Below are the code and all the weights of a small trained network. Each question names an input and a target symbol and asks about switching units off, where a switched-off unit gives its printed mean instead of its output.

import numpy as np


def w(rows, s, z=0):
    codes = np.array(rows[::2]) - 128.0
    scale = np.full(codes.shape[1], s)
    scale[-1] = z or s
    return codes * scale


def norm(h):
    return h / np.sqrt((h * h).mean(-1, keepdims=True) + 1e-5)


def f(y):
    return np.maximum(y, 0)


def softmax(a):
    e = np.exp(a - a.max(-1, keepdims=True))
    return e / e.sum(-1, keepdims=True)


def log_softmax(a):
    a = a - a.max(-1, keepdims=True)
    return a - np.log(np.exp(a).sum(-1, keepdims=True))


def net(x, mask):
    ids = ['ΔΣΩαβγζηθμξ'.index(c) for c in x.split()]
    T = len(ids)
    res = E[ids] + P[:T]
    u = 0
    for l in range(3):
        q, k, v = (norm(res) @ M[l].T for M in (Q, K, V))
        z = softmax(np.where(np.tri(T) > 0, q @ k.T / 2**0.5, -1e9)) @ v
        res = res + np.where(mask[u], z, O[l][:, -1]) @ O[l][:, :-1]
        u += 1
        y = f(norm(res) @ A[l][:, :-1].T + A[l][:, -1])
        res = res + np.where(mask[u : u + 8], y, B[l][:, -1]) @ B[l][:, :-1]
        u += 8
    return log_softmax(norm(res)[-1] @ U[:, :-1].T + U[:, -1])


Q, K, V, O, A, B = {}, {}, {}, {}, {}, {}
E = w([
[137,188,188,49,142,94,136,145,185],'Δ',
[112,205,145,109,120,87,143,145,45],'Σ',
[197,97,177,219,135,28,174,94,140],'Ω',
[145,93,143,134,71,176,122,155,162],'α',
[137,74,91,77,174,137,137,171,159],'β',
[120,121,60,200,139,54,84,112,152],'γ',
[122,30,80,145,76,14,137,132,138],'ζ',
[135,126,158,201,127,145,90,189,49],'η',
[134,182,100,102,70,171,137,112,144],'θ',
[122,22,158,160,165,2,65,97,154],'μ',
[151,84,74,85,166,140,115,137,146],'ξ',
],0.0049)
P = w([
[23,90,116,93,158,197,130,1,142],'0',
[99,158,116,78,113,161,56,125,199],'1',
[122,139,118,86,115,142,76,140,186],'2',
[124,128,114,88,111,133,101,152,184],'3',
[138,124,113,95,120,121,109,149,174],'4',
[143,109,122,96,124,123,129,159,167],'5',
[151,107,109,108,132,115,137,151,164],'6',
[154,100,113,113,139,114,154,158,163],'7',
[157,96,93,115,148,115,161,158,158],'8',
[162,94,107,116,152,112,175,161,154],'9',
[161,83,101,125,161,111,185,144,157],'10',
[164,76,100,127,173,108,195,138,154],'11',
[168,73,95,130,180,107,201,135,152],'12',
[170,64,96,135,186,108,217,133,150],'13',
],0.0019)
Q[0] = w([
[131,14,72,228,123,25,88,107,121],'L0H1',
[158,75,94,63,51,253,119,153,198],'L0H1',
],0.0036)
K[0] = w([
[176,43,133,222,171,158,67,202,32],'L0H1',
[147,70,100,124,61,163,144,63,255],'L0H1',
],0.0039)
V[0] = w([
[122,119,117,177,80,217,98,164,5],'L0H1',
[89,239,98,40,112,82,182,100,79],'L0H1',
],0.0024)
O[0] = w([
[201,138,123,2,180,67,142,82,216,54],'L0H1',
[221,3,109,172,105,190,103,94,131,6],'L0H1',
],0.0026,0.0012)
A[0] = w([
[82,99,191,149,114,104,116,102,68,123],'L0N1',
[118,145,115,131,168,126,132,2,131,7],'L0N2',
[99,116,177,127,146,125,163,203,163,51],'L0N3',
[134,108,121,208,112,197,75,143,119,105],'L0N4',
[174,142,136,110,125,117,48,103,125,182],'L0N5',
[126,136,175,108,113,107,194,164,112,133],'L0N6',
[59,201,111,118,110,137,140,109,86,111],'L0N7',
[127,145,168,145,117,104,124,132,112,120],'L0N8',
],0.0041,0.0011)
B[0] = w([
[158,77,194,136,150,174,188,142,160,230],'L0N1',
[178,177,151,69,137,94,170,84,4,162],'L0N2',
[163,160,85,148,99,132,97,44,75,242],'L0N3',
[86,180,191,81,59,35,175,172,54,210],'L0N4',
[107,183,123,144,154,120,194,184,101,193],'L0N5',
[164,119,86,161,148,169,52,107,154,254],'L0N6',
[51,202,243,135,173,154,123,222,51,181],'L0N7',
[135,162,153,152,161,193,139,138,141,213],'L0N8',
],0.0033,0.0016)
Q[1] = w([
[126,174,128,99,134,208,163,132,47],'L1H1',
[160,212,245,248,46,92,82,3,109],'L1H1',
],0.0042)
K[1] = w([
[115,172,157,105,104,148,190,178,63],'L1H1',
[225,148,154,132,117,88,91,255,182],'L1H1',
],0.0061)
V[1] = w([
[107,107,140,130,63,176,130,155,254],'L1H1',
[122,75,84,175,143,91,160,167,150],'L1H1',
],0.003)
O[1] = w([
[190,176,101,103,112,148,253,119,3,3],'L1H1',
[146,86,96,13,93,140,116,200,108,203],'L1H1',
],0.003,0.00054)
A[1] = w([
[89,244,207,85,140,160,120,87,188,161],'L1N1',
[217,181,39,159,82,188,191,5,101,64],'L1N2',
[152,153,193,255,241,169,68,119,130,95],'L1N3',
[176,132,115,26,185,168,115,143,214,3],'L1N4',
[205,52,154,160,193,19,131,99,181,105],'L1N5',
[225,84,137,113,152,152,155,69,125,62],'L1N6',
[183,78,22,236,153,128,145,174,115,97],'L1N7',
[70,93,128,190,24,150,84,61,224,51],'L1N8',
],0.0029,0.0011)
B[1] = w([
[132,111,176,129,99,142,194,214,31,180],'L1N1',
[148,95,45,157,147,91,2,182,233,161],'L1N2',
[200,90,13,129,59,165,126,109,206,212],'L1N3',
[94,162,165,208,67,155,184,146,82,157],'L1N4',
[99,181,112,114,115,222,80,175,151,252],'L1N5',
[62,173,112,127,132,123,72,126,83,156],'L1N6',
[55,205,142,110,113,137,87,80,145,197],'L1N7',
[168,194,120,104,132,112,212,173,59,152],'L1N8',
],0.0032,0.0037)
Q[2] = w([
[137,99,148,115,33,3,116,144,146],'L2H1',
[8,70,13,79,195,175,163,145,183],'L2H1',
],0.0053)
K[2] = w([
[73,123,77,84,56,35,80,209,188],'L2H1',
[97,13,131,128,179,125,159,2,98],'L2H1',
],0.0051)
V[2] = w([
[87,117,70,3,165,165,87,136,126],'L2H1',
[146,100,190,111,126,97,130,27,62],'L2H1',
],0.0025)
O[2] = w([
[241,228,228,121,163,219,36,110,90,73],'L2H1',
[173,205,18,119,69,147,4,157,80,5],'L2H1',
],0.0021,0.0025)
A[2] = w([
[188,151,111,28,206,40,155,74,191,4],'L2N1',
[83,154,254,100,129,139,172,126,19,161],'L2N2',
[177,136,111,115,103,139,158,175,102,13],'L2N3',
[58,157,108,141,151,152,121,137,129,134],'L2N4',
[147,150,177,133,98,149,194,180,60,172],'L2N5',
[103,98,128,166,108,127,173,155,144,76],'L2N6',
[148,166,165,157,156,150,113,140,136,163],'L2N7',
[104,159,149,165,109,111,107,163,163,36],'L2N8',
],0.0058,0.0016)
B[2] = w([
[249,234,82,14,254,45,123,124,173,174],'L2N1',
[101,241,163,174,28,132,168,200,244,209],'L2N2',
[124,98,155,182,167,135,169,64,123,185],'L2N3',
[177,117,177,146,104,78,138,120,96,178],'L2N4',
[80,127,92,106,204,137,88,167,79,253],'L2N5',
[148,157,134,69,128,157,133,88,121,207],'L2N6',
[90,110,102,84,88,118,154,92,121,173],'L2N7',
[133,114,129,145,165,145,149,89,97,200],'L2N8',
],0.0055,0.0048)
U = w([
[65,209,155,148,109,154,166,207,157,158],'Δ',
[95,89,88,116,223,177,152,105,30,133],'Σ',
[173,103,113,197,100,171,211,39,189,158],'Ω',
[137,115,12,171,104,147,25,153,166,61],'α',
[179,101,254,108,122,109,203,123,92,2],'β',
[110,151,138,205,98,23,116,73,50,150],'γ',
[76,63,68,38,49,79,180,130,118,86],'ζ',
[198,181,103,45,194,73,111,120,168,160],'η',
[135,172,165,82,92,174,30,66,83,133],'θ',
[91,31,209,131,169,120,71,143,201,150],'μ',
[225,93,144,140,88,135,109,201,64,176],'ξ',
],0.0077,0.002)

Each question gives the input, a string of symbols that net reads in full, and the target symbol t.
The units are the heads (2 rows each of Q, K, V and O) and the neurons (one row each of A and B). Each row of codes is followed by its name. A weight is (code - 128) times the scale printed after its matrix; where a second scale follows, it is the last column's (O, A, B and U).
mask holds one flag per unit, layer by layer, with each layer's heads first. A switched-off unit (its flag False) gives its mean, the last column of its rows in O or B, instead of its output. The means were averaged over made-up inputs and are rounded, as every weight is.
A unit's drop is (log p(t) with every unit on - log p(t) with that unit switched off) / (log p(t) with every unit on - log p(t) with every unit switched off).
The circuit of an input: a set's keep is (log p(t) with only the set's units on - log p(t) with every unit switched off) / (log p(t) with every unit on - log p(t) with every unit switched off). Starting from the 12 units with the biggest drops (on a tie, the unit counted first), units are removed one at a time, each time the one whose removal leaves the highest keep (on an exact tie, the one counted first), for as long as the keep stays at least 0.8.
units of the circuit, in order: the units of the circuit, biggest drop first
most important unit: the unit with the biggest drop
top k neurons: the k neurons with the biggest drops, biggest first
k most important neurons of layer l: the k neurons of layer l with the biggest drops, biggest first
input ξ β Ω β, target θ: top 4 neurons : L0N2, L2N2, L2N5, L2N1
input β μ ξ, target Δ: top 3 neurons : L1N3, L1N4, L2N2
input γ Ω ξ Ω γ γ θ μ α θ α θ θ, target α: units of the circuit, in order : L1N2
input Σ ξ η η ζ β, target α: top 3 neurons : L0N2, L2N2, L2N1
input β Ω θ θ η β ζ β η, target Σ: top 3 neurons : L1N3, L0N7, L1N1
input Ω μ η Ω Δ Σ Ω Σ Δ, target Σ: top 3 neurons : L1N1, L0N6, L0N3
input ξ ζ γ α α ζ ξ μ α, target Ω: units of the circuit, in order : L1H1, L0N3, L2N3, L1N5
input θ α Ω α η θ θ θ γ Ω Ω Δ, target Δ: units of the circuit, in order : L1N1, L2N2
input ξ α η η μ Ω θ β η α Ω μ ξ, target θ: top 3 neurons : L1N4, L0N2, L2N2
input ζ Σ ζ Δ γ η α ξ Ω η α α Ω ξ, target Σ: units of the circuit, in order : L1N4, L2N2
input Δ γ Σ γ Ω Σ ξ Δ α ξ, target γ: 4 most important neurons of layer 2 : L2N4, L2N2, L2N5, L2N1
input ζ ζ θ Σ ξ Σ α Σ η ζ α α α Σ, target α: top 2 neurons : L0N6, L1N3
input γ β Σ ζ η μ η θ β, target μ: 3 most important neurons of layer 1 : L1N4, L1N3, L1N1
input η μ Ω Ω Ω Δ Ω γ Ω ξ, target β: most important unit : L2N4
input η Ω η α Σ Ω Σ α θ θ, target Σ: top 4 neurons : L1N2, L1N1, L0N4, L2N2
input ξ Ω η Ω α η γ Δ μ ζ ξ, target θ: top 2 neurons : L0N2, L2N2
input μ θ Σ θ α β α ξ γ ξ Ω θ, target Ω: 4 most important neurons of layer 2 : L2N5, L2N1, L2N2, L2N3
input Σ Ω Ω α η Σ Δ η Σ, target Ω: top 3 neurons : L1N3, L0N6, L0N4
input Δ Ω Σ Ω γ Σ, target Σ: top 2 neurons : L1N3, L0N7
input ζ Ω β, target Σ: most important unit : L1H1
input θ θ Ω γ Ω γ η η Σ θ Ω β, target Ω: 2 most important neurons of layer 0 : L0N2, L0N4
input Ω Ω Ω Δ μ μ θ η Δ ζ Ω γ ζ Δ, target Ω: top 4 neurons : L0N6, L0N3, L1N2, L2N5
input η Δ β α γ η γ α Σ α η, target Ω: top 3 neurons : L1N3, L0N3, L2N5
input Σ γ η Ω α α γ Δ ζ η α, target Ω: top 4 neurons : L1N2, L0N3, L2N5, L1N8
input β η ξ, target Δ: top 2 neurons : L1N4, L1N3
input μ γ γ β, target ξ: 3 most important neurons of layer 1 : L1N4, L1N3, L1N1
input θ Ω Ω η β ξ β, target Ω: most important unit : L1H1
input η ξ Ω Σ β η β ξ η Σ, target Σ: 2 most important neurons of layer 1 : L1N3, L1N1
input Δ β Σ ζ γ θ Ω Δ Ω μ Ω θ, target Σ: 2 most important neurons of layer 1 : L1N2, L1N3
input θ η ξ, target Ω: 2 most important neurons of layer 1 : L1N4, L1N2
